[[10, -20],
[1, -15],
[-4, 25],
[-3, -6],
[23, -21],
[-19, -11],
[-22, 15],
[29, -21],
[-16, 22]]
=>
[[10, 1, -4, -3, 23, -19, -22, 29, -16],
[-20, -15, 25, -6, -21, -11, 15, -21, 22]]

[[9, 1, 33, 7, -12, 30, 2, 6, 6, -11, -8, -5],
[8, -4, 32, 5, -13, 30, 4, 12, 8, -11, -1, -2],
[5, 0, 33, 11, -9, 28, -2, 4, 8, -14, -3, -10],
[7, -2, 32, 7, -12, 31, -1, 10, 8, -12, 2, -8],
[8, -3, 37, 5, -11, 33, 2, 8, 7, -10, -1, -3]]
=>
[[9, 8, 5, 7, 8],
[1, -4, 0, -2, -3],
[33, 32, 33, 32, 37],
[7, 5, 11, 7, 5],
[-12, -13, -9, -12, -11],
[30, 30, 28, 31, 33],
[2, 4, -2, -1, 2],
[6, 12, 4, 10, 8],
[6, 8, 8, 8, 7],
[-11, -11, -14, -12, -10],
[-8, -1, -3, 2, -1],
[-5, -2, -10, -8, -3]]

[[-6, -39, 5],
[9, 8, -1],
[3, -19, -2],
[16, -20, 1],
[4, -12, 2],
[4, -25, 4],
[-14, 16, 2]]
=>
[[-6, 9, 3, 16, 4, 4, -14],
[-39, 8, -19, -20, -12, -25, 16],
[5, -1, -2, 1, 2, 4, 2]]

[[9, 7, 8, 0, 0, 5, -12, 2, 8, 15, -10, -8, -25],
[-16, -3, 2, 10, 7, 12, -28, 13, 5, 18, 29, 21, -3]]
=>
[[9, -16],
[7, -3],
[8, 2],
[0, 10],
[0, 7],
[5, 12],
[-12, -28],
[2, 13],
[8, 5],
[15, 18],
[-10, 29],
[-8, 21],
[-25, -3]]

[[-5, 28, 15, 16, -16, 12, -19, 9, 11, -4, -11, 6, 0],
[1, 15, -11, -8, 33, -7, -2, 17, 2, -19, -15, -1, -4],
[-5, 29, 10, 16, -14, 13, -18, 4, 9, -3, -17, 8, 2],
[6, -26, -6, 15, -7, -12, 7, 8, -11, 1, 17, -9, 24],
[3, -9, 5, 4, -9, 20, 1, 1, -21, 23, 23, 10, -15]]
=>
[[-5, 1, -5, 6, 3],
[28, 15, 29, -26, -9],
[15, -11, 10, -6, 5],
[16, -8, 16, 15, 4],
[-16, 33, -14, -7, -9],
[12, -7, 13, -12, 20],
[-19, -2, -18, 7, 1],
[9, 17, 4, 8, 1],
[11, 2, 9, -11, -21],
[-4, -19, -3, 1, 23],
[-11, -15, -17, 17, 23],
[6, -1, 8, -9, 10],
[0, -4, 2, 24, -15]]

[[15, -5, -8, -7, 9, 16, 18, -1, 2, 0, -4, -6],
[-3, 0, -7, 3, -11, -8, -27, -26, -14, -24, -29, 3],
[7, 13, 22, -16, -5, -29, -25, 0, 2, 1, -16, 7],
[-5, 6, 16, 5, 7, 11, 10, 14, 3, -14, 23, 10],
[5, 14, 3, 13, 4, 5, 13, 8, 21, -3, 12, 16],
[15, -17, -17, 6, -13, -3, -11, -6, 10, 24, 0, -10],
[-6, -7, -7, -3, -5, 24, 3, 18, -11, -20, 14, -16]]
=>
[[15, -3, 7, -5, 5, 15, -6],
[-5, 0, 13, 6, 14, -17, -7],
[-8, -7, 22, 16, 3, -17, -7],
[-7, 3, -16, 5, 13, 6, -3],
[9, -11, -5, 7, 4, -13, -5],
[16, -8, -29, 11, 5, -3, 24],
[18, -27, -25, 10, 13, -11, 3],
[-1, -26, 0, 14, 8, -6, 18],
[2, -14, 2, 3, 21, 10, -11],
[0, -24, 1, -14, -3, 24, -20],
[-4, -29, -16, 23, 12, 0, 14],
[-6, 3, 7, 10, 16, -10, -16]]

[[-7, 1, 9],
[-7, -6, 30],
[0, 5, 13],
[-2, 8, -12],
[-4, -9, -4],
[12, 6, 2],
[-6, -18, 6],
[-10, 7, 38],
[-5, 15, -28],
[14, -5, 2],
[0, 4, 5]]
=>
[[-7, -7, 0, -2, -4, 12, -6, -10, -5, 14, 0],
[1, -6, 5, 8, -9, 6, -18, 7, 15, -5, 4],
[9, 30, 13, -12, -4, 2, 6, 38, -28, 2, 5]]

[[0, -24, 10, 11, -9, -7, -6],
[2, -14, 1, -17, 10, -6, 8],
[1, 14, -19, 2, 9, -1, 6],
[-3, -29, 3, 14, 11, -13, -3],
[33, -13, 17, 8, -8, 16, -16],
[14, 10, -31, -11, -17, -36, 14],
[-1, -1, -15, 27, -7, -9, 20],
[23, -24, -24, -17, 10, -17, -2]]
=>
[[0, 2, 1, -3, 33, 14, -1, 23],
[-24, -14, 14, -29, -13, 10, -1, -24],
[10, 1, -19, 3, 17, -31, -15, -24],
[11, -17, 2, 14, 8, -11, 27, -17],
[-9, 10, 9, 11, -8, -17, -7, 10],
[-7, -6, -1, -13, 16, -36, -9, -17],
[-6, 8, 6, -3, -16, 14, 20, -2]]
